B, the same points and some others measured another way; then each row and its match in B
B (72 x 29)
[[ 271  -73 -370 -392 -138  344 -216  240   37  211 -121 -233   87 -128
   255 -257 -135  165    2  650 -151   16 -220 -397  114  -31  -16  -62
   -78]
 [ 231  -73   38 -302  192   65 -224   14  160   66  -58   43   22   88
   207  356  -19  -40  127   34   68 -131  -33  -12  -11    4  338   -3
  -186]
 [ -50 -227 -438  -54 -442  335  150  270 -354  223  -21 -463    0 -297
   111 -411 -243  249 -264  518 -197   30 -232 -340   81   34   29 -139
   276]
 [ 106 -207    1 -105  -20   20  -41   37 -107   59  -94 -133   28  -67
   119  222 -108  -18  -69    6  -23 -122    7   41   38   65  372  -86
   -35]
 [ 176  195  160 -159  196   16  -97 -402  143  -95  363  281  101 -127
   -67  252 -135 -141   86 -241   20   74  417  -19  182  -81  -40  105
   316]
 [ -85 -290 -230  376 -571  -22  197  521 -781  212 -493 -424   -9 -195
   239 -720  -23  308 -321  -61 -161 -174 -573  -57  -43   91   54 -106
  -121]
 [  76 -315 -285   46 -295  207  -74  314 -154  166 -302 -263    2 -178
   415 -215   79  119 -165  311  -11 -219 -302 -221  -98  -84   76  -11
  -236]
 [-132  -29 -184 -221  -40  307  -65 -214  342  -21   63 -286  -17  -50
    20  320  -76  -36  220   46   11  269  121 -108  -47   78   44  -15
   300]
 [  -7 -275 -197   78 -308   90   28  316 -323  157 -340 -353   -9 -110
   239 -220  -25  159 -139   95  -79 -112 -338  -77  -54   72  193  -96
  -127]
 [ -32  150  432  -72  456 -158 -182 -572  491 -247  135  293  -11  207
   -32  901  133 -329  431 -883  271   98  416  371 -115   45  249  158
    95]
 [  94   16 -106  -77  -56  129 -109   72  -15   89  -74  -32    8  -31
   204 -110   28   90   84  -27   20  -30 -176 -144  -35  -44  -43   67
   -26]
 [  92 -395 -199  -17 -189  146 -185  258   25  111 -474 -315   24  -75
   452   71  141   12  -63  230   17 -209 -239  -77 -140   -5  249  -58
  -425]
 [-113  -49  141  348 -104 -113  280    5 -523   52  241  168 -109 -116
    40  -41  -34   84 -229 -552  132 -285  -86   85  -68  -81  162  111
   278]
 [ -30 -381 -357   59 -443  156   96  606 -541  302 -461 -524  -58  -81
   311 -440  -66  327 -230  313 -124 -204 -652 -166  -93  117  297 -166
  -208]
 [ 144 -260 -404 -257 -322  344  -13  179 -162  182  -28 -418  100 -334
   130 -219 -294  130 -252  743 -253   35  -13 -347  204   22  114 -184
   169]
 [ -17   78  322  126  140 -259  -45 -127  -94  -82 -182  109   -6  167
     9  245   85  -70  218 -823  102   -9  -38  334  -82  124  225   58
   -59]
 [-183 -191   -8  231  -77   31  -28  131    8   47 -311 -125 -141  125
   357  188  296   35  134 -467  248 -187 -367   98 -372  -12  181  123
  -235]
 [ 228   55 -252 -375  -56  303 -190  -65  171   82   92 -121  127 -191
    83 -106 -191   36   54  455 -152  168  110 -321  198  -31 -123  -22
   166]
 [ 261 -103  -69 -260  -54   84   33    4 -304  113  227  -61  106 -244
   -58  -12 -398   52 -257  343 -199  -66  179 -135  318   35  288 -152
   277]
 [ 348  147  339 -411  440 -149 -334 -422  360 -156   43  233  174   93
   -84  640 -134 -276  295 -316  -22  132  474  229  225  104  299  -28
   -23]
 [ -18   46  307 -187  419  -98  -94 -207  231  -40   90  171 -123  333
    26  796   45 -115  342 -644  273  -78    2  291 -194  104  545   75
     7]
 [ 137   32   45 -159   92   42   -2  -66 -120   68  213  102    7  -46
    15  134 -166   27  -17  -79    7  -83   54  -46   94  -10  201   11
   189]
 [  40  -84 -274  -80 -314  234 -112  -40   49   12 -199 -363  149 -281
   110 -240 -100   18   -7  267 -207  248   84 -203  135   36 -212  -72
   131]
 [ 154   52  123  -50   73  -25   -5 -199 -111  -18  232  183   67 -139
    -9  120 -143  -60  -59 -205  -11  -57  237    2  150  -49   84   42
   228]
 [ 169   50   -9  -45  -64    0 -194   -1   -6    4 -269  -40  124  -66
   163 -169   31    4  118 -142  -78   69  -53  -29   67   11 -116   24
  -133]
 [ 346  -61 -231 -385 -137  177  -53  207 -324  218   53 -172  137 -225
    12 -310 -402  180 -210  605 -298   -9  -51 -284  346   59  174 -187
   145]
 [ 173  114  474   39  372 -300   43 -257 -216  -58  366  534  -27   73
   -46  457  -68 -129  -18 -734  194 -306  224  273   55  -63  393  129
   143]
 [-298 -231 -247  406 -612   80  107   62 -263  -39 -531 -618   79 -291
   102 -438   45   80  -71 -215 -189  276 -128   21  -46  152 -228  -94
   110]
 [-212 -260  143  157  -34  -89  117  -77 -115  -47 -149 -223  -85   45
    38  488    2  -81   16 -519  111  -70    8  299 -155  168  502  -67
    66]
 [-156 -343 -325   78 -336  288   88  248 -146  165 -150 -402  -96 -150
   297  -57   19  148 -148  218   35 -130 -302 -187 -180   -9  168  -35
    25]
 [  82 -156 -317 -400 -105  364 -251  -51  392   44 -182 -432  103 -110
   155  188 -113  -34  152  499 -133  256   89 -219   64   86   72 -122
    26]
 [ -92  235  375   14  257 -182  130 -492  -39 -158  396  238  -16   44
  -312  487 -178 -141  166 -831   93  142  388  299   86  109  217   64
   534]
 [ -16 -259 -425 -181 -245  443 -233   75  398   78 -293 -437   33 -156
   399   44  117   12  105  491  -11  102 -110 -315 -138  -53  -85    0
  -133]
 [ -34 -302 -523  -51 -462  462   64  251 -155  213  -19 -448   -9 -351
   274 -342 -124  200 -266  684 -122  -38 -194 -453    5  -83  -52  -65
   178]
 [ 337  189  326 -530  506 -151 -237 -183  145    7   91  212   64  277
  -135  581 -244  -88  318 -298   -4   46  139  221  178  191  539  -71
    -3]
 [ 229  297  388 -253  392 -239  -40 -211 -159   -4  266  353   21  184
  -222  308 -243  -19  189 -591   20    3  119  230  175  126  346   17
   221]
 [  10  -79 -122  -22 -185  113    4   -5 -116   38  -69 -211   57 -159
    61  -91 -110   46  -43   14  -93   79   -3  -72   66   52   26  -48
   155]
 [  -6  -77 -384  140 -411  383    6  -57  -16   43  140 -120   76 -479
   271 -441   26   59 -209  357  -55   22   96 -455   43 -267 -509  139
   273]
 [  46 -477 -193  137 -353   26  -39  429 -350  155 -599 -432   21 -118
   395 -150   61  109 -222  161  -80 -257 -378    5  -91   79  348 -149
  -411]
 [ -68  140  225   78  168 -113  -61 -164   63  -61  -55  136  -60  188
    61  273  135  -37  300 -754  187   21  -86  208 -165   47   99  142
    19]
 [-158 -140   50  -23   38   11 -143  -66  264  -54 -386 -283  -50  190
   153  476  151  -86  326 -442  124  110 -126  227 -234  187  317  -25
  -162]
 [ 216  -16  -74 -123  -40   97  -51   63 -184  115  102   61   48 -148
   141 -132 -127   79 -106  136  -52 -131  -34 -178  119  -80   49   19
    68]
 [-187 -226 -388  294 -515  273  258  345 -505  223   -6 -298 -111 -281
   257 -548  -18  295 -309  162   -5 -179 -424 -322 -126 -105 -109   43
   207]
 [ 109 -185 -320  -45 -295  226  -67  355 -218  209 -255 -265   11 -144
   329 -385   -7  209 -116  352  -81 -122 -377 -283  -22  -45   -2  -31
  -148]
 [ 276  -23  157 -331  297  -44 -219  -55  128   38  -22  121   36  133
   112  453  -77  -78  154 -110   53 -120   44   92   45   51  432  -17
  -153]
 [  32  251  208 -237  307   48 -104 -577  392 -171  404  217   57   -4
  -175  557 -120 -214  300 -419   82  253  504   80  103   12   16  105
   446]
 [ -61  278  124  -99  270   78 -261 -339  553 -120  -17  171  -38  216
   136  380  254 -118  554 -636  243  204   23   63 -225  -30 -175  260
    12]
 [ -12  220  156 -148  203    4 -126 -313  258  -87   66   82   12  124
   -55  329   -3  -84  365 -514   82  220  121  113  -25   77   20   97
   194]
 [ 180  124  139 -196  210  -59 -238  -73  139   -2 -141  105   43  160
   112  205   38  -37  286 -342   50   23  -62   89   -7   53  132   51
  -146]
 [-427 -283 -113  383 -363  127  277 -107 -169  -41  -20 -374 -108 -212
    58  144   23    0 -123 -356   77   36   16   70 -192   51  109   -2
   362]
 [ 197 -145  -31  -80  -80    4  -19  173 -317  131  -78  -52   44 -111
   143  -84 -140   84 -165   90  -79 -188 -114  -52  109   14  268  -67
   -48]
 [-125 -274 -185  467 -501  -21  143  492 -630  180 -511 -298  -60 -129
   376 -618  169  265 -225 -228   -8 -260 -619  -50 -199  -10  -17   16
  -258]
 [ 211  150  280 -216  260 -172  -74 -216  -84  -33  136  188   77   66
  -155  304 -217  -72  124 -403  -36   34  204  193  187  121  316  -36
   164]
 [   0   23  141    8  180  -17 -178 -103  245  -35 -126  117  -62  167
   248  365  235  -81  291 -521  237  -88 -101  115 -236  -37  119  170
  -180]
 [  71  -51 -110  -80  -86  103 -164   80   59   55 -278 -173   47   -9
   219  -51   61   46  142  -41  -19   44 -172  -65  -50   37   12    7
  -141]
 [-134 -117  135   63 -104 -167  226  -16 -462   19  -61 -271  -13   -9
  -227  151 -303   57  -65 -443 -125   78   -8  288  105  303  489 -206
   316]
 [-307 -197  -56  324 -306  -40  143  280 -352   89 -473 -402 -128   91
   168 -127  131  175   61 -531   60  -30 -518  170 -282  190  215  -36
   -96]
 [  42 -269    4  366 -331 -158  201  387 -780  164 -239  -87  -21 -175
   222 -412  -34  187 -392 -220  -47 -386 -360   39   -7   -8  236  -48
  -118]
 [  61    4  327  -73  298 -153 -153 -361  246 -150   15  169   29   99
    22  670   43 -240  223 -589  145  -13  301  295  -26   56  329   54
    -3]
 [ 137   78  195 -430  283  -14 -112 -446  240 -118  225  -34  122    0
  -282  648 -352 -202  194 -153 -106  280  521  184  270  210  394 -142
   379]
 [ 504  246  299 -518  432 -151 -408 -303  269  -85  -21  272  237  101
   -67  365 -188 -185  307 -168 -121  144  360  137  324  103  202  -42
  -103]
 [ 181  326  188 -216  253   37    4 -488   63  -80  675  416   71 -155
  -211  227 -261 -107   48 -247   16   97  498  -77  260 -112  -81  138
   593]
 [-243   49   29  281 -173    8  141 -178 -136  -67   29  -91  -39 -106
   -20  -41   26   16   55 -570   58  125   21   76  -85   31 -122   92
   334]
 [-195 -274  -58   67 -143   36   65  162 -138   81 -317 -387 -102   95
   132  238   12   70   56 -261   55  -42 -291  150 -198  196  439  -95
   -57]
 [-116  -25  214  219   21 -154   70 -110 -167  -52  -51   57  -56   46
    50  219   68  -42   69 -691  133  -89  -29  236 -114   54  205   74
    75]
 [ 305   75 -150 -275  -73  136 -276   41   64   66 -199  -93  177 -125
   155 -262  -83   51  103  255 -182  134  -34 -214  187   -1 -158  -27
   -97]
 [ -17  230  232 -330  375   40  -70 -540  393 -136  406  132    5  107
  -247  726 -188 -187  350 -445   91  274  445  157   72  112  238   38
   473]
 [ -61 -322   77  136 -142 -100  240   94 -516   73    8 -190  -45 -124
   -17  192 -223   41 -301 -199  -38 -221   -9  179   45  134  574 -158
   177]
 [ 159  140  251   -8  144 -189   49  -84 -334   28  178  256   25   12
   -74   43 -162   24  -11 -473    5 -111   33  134  128   33  207   34
   171]
 [ 137  -54  342  216  156 -298    5   85 -362   39  -72  334  -51  107
   202  163  120   -2  -49 -686  193 -427 -178  249 -108  -51  361  125
  -232]
 [ 215 -260 -344 -264 -183  336 -104  212  -44  204   -1 -218   42 -243
   301  -93 -145  109 -201  687  -96 -162  -94 -365   77 -101  148  -65
   -27]
 [  37 -203 -256   69 -293  184 -124  213  -45   96 -369 -271   42 -155
   369 -255  131   84  -28  150  -28  -55 -255 -183  -98  -51  -86   18
  -216]]
Rows of B count from 0, top down.

[   0  -28   12   78 -239 -205  176   84 -156  179   96  -19 -216   11
  -24  -90   50  -24 -151 -133   34   38  254    3   80]
33
[ 138   74  200  101    7 -184  118  -20   38  -65   24   11  -88 -130
  -69 -108   61   25   35 -310  113  182  126   57  132]
1
[ 195  -43  -11 -138 -317 -114  119   86  -23   56   -9  -32 -266   86
    1 -174  365  -10  -30 -155   20  325  292   53   -6]
67
[ 364 -113  -62  -39 -127 -355  -65  -68  448 -312   -1 -107 -141 -108
 -222 -412  196  -35  237  293   70  105 -134  -18 -186]
23
[-188  -56 -146  115  -88  -15   74 -240 -118  199   46  195  108  132
   28  109 -243  234 -280   47   66 -213   15  -56  -14]
51
[ 214  -39   47 -164  108  115 -204 -293  253 -276  -10   50   33  -98
 -100  -33  113   80  276  150  135    3 -366  -98 -203]
24
[-243  -91  -69   89  206  333   35 -332 -245   67  -35  125   73 -133
   16  291 -162  163  -47 -110  202 -387  -45 -225   53]
39
[-320  -88 -243   44   -2  200  211 -179 -411  333   -7  199  -52   81
   76  297  -86  227 -267 -201   65 -235  196  -71   52]
58
[ -60  127  161  101   43 -244  159   91 -223  208  231   70 -186 -110
  -72   75 -144   -7  -44 -282   -2  -12  -33  105   95]
32
[-291 -236 -589  147 -247  -99  353 -169 -214  356 -122  217  -24  273
   32   28  -64  361 -464   39    9 -185  454    4   -7]
31
[   0  -41   -9  108   57  -53   60 -185   35  -56  -16   64   14  -97
  -71  -26  -59  118    0  -70  132  -91   13  -60   33]
10
[ 482  -10  112 -308   98  131 -211 -282  478 -504 -171   21    0  -94
 -104 -193  468   99  446   -8  153  399 -247   -5 -202]
60
[-163  -79 -126    1    2  208    4 -305 -143  113   -9  177   90   66
   41  197 -108  215 -144    7  117 -212  -42 -128  -45]
15
[-143   46   42  359   28 -449  157  -53  -31  150  209   96   40  -89
 -135  -57 -468   91 -208   -1   48 -264  -66   43   94]
53
[-411 -150 -304  -93 -196  580  132 -345 -555  450 -108  287   86  319
  274  463    0  345 -469 -183  106 -210  334 -182   37]
19
[  31  130  257  263  144 -449   78   40   38   -8  258   -5  -89 -266
 -199  -96 -321  -66   65 -101   60 -142 -213   57   94]
16
[-179 -244 -341  204 -157  -16  190 -235  -78  109 -131   60   37   52
   -8  -51  -84  201 -278   99  143 -282  327 -166   43]
26
[  95  -48    2   46 -131 -192   94   15    9    9   54  -43 -182  -76
  -83 -145   88  -28    7  -43   67   30  107  -16   12]
66
[  -4   43  322 -169  -73  546  -62 -170 -347   70  -35   35  -55  -34
  194  271  251   -7  -12 -448  216  124  188 -189  160]
13
[ 381   -5  -62 -306 -133  -40  101  -18  191 -157 -160   56 -234   83
  -43 -190  620  122  192 -275   15  611  207  184 -102]
55
[ 355  165  361 -177  -33 -192  -45  123   99 -123  166  -59 -273 -153
 -106 -137  280 -140  291 -252   18  388 -141  122  -23]
30
[ 387    7   57 -224 -295 -235   20   88  203  -95   22  -35 -262   78
  -64 -291  433  -26  120  -64  -14  477   96  130 -110]
59
[-130 -186 -191 -223 -282  714  106 -326 -377  183 -325  158   15  270
  299  273  449  273 -286 -357  209  163  608 -205  102]
25
[ 273  -22   12 -200  -32   42  -95 -206  239 -211  -66   70  -33   17
  -59 -106  277  118  181    6   84  244 -124   10 -155]
5
[-351  -50 -337  294   -8 -330  365  -64 -275  396  109  231  -37   90
  -63  107 -373  276 -389  -83  -31 -300  177  102   62]
9
[ 357  -71    4 -186   -7   48  -62 -191  326 -346 -162  -17  -78  -78
  -94 -213  421   72  288  -38  137  301  -11  -18 -120]
52
[ 321    5  -23 -200 -108 -276  -81  -34  299 -140  101   32 -163   23
 -159 -227  201   33  199  170  -35  230 -267  114 -252]
22
[ 156  -75    5 -222   30  245  -69 -169    9 -136  -60    2 -146 -100
  -28   41  317   19  235  -70  128   71  -76 -114 -105]
36
[ 161  224  326   62   15 -446   52  126   35   47  289   46 -158 -108
 -138  -91 -116  -50   65 -219  -29  190 -207  203   34]
40
[  24  109  275  309 -116 -467  168  104  -37   97  193  -32  -88 -124
  -95 -175 -238  -61 -155 -215   75    8  148   69  216]
20
[ 325 -146 -146  -18  -15 -328  -40 -113  447 -339  -35  -92 -133 -162
 -259 -381  168    0  291  309   79   20 -175  -28 -212]
4
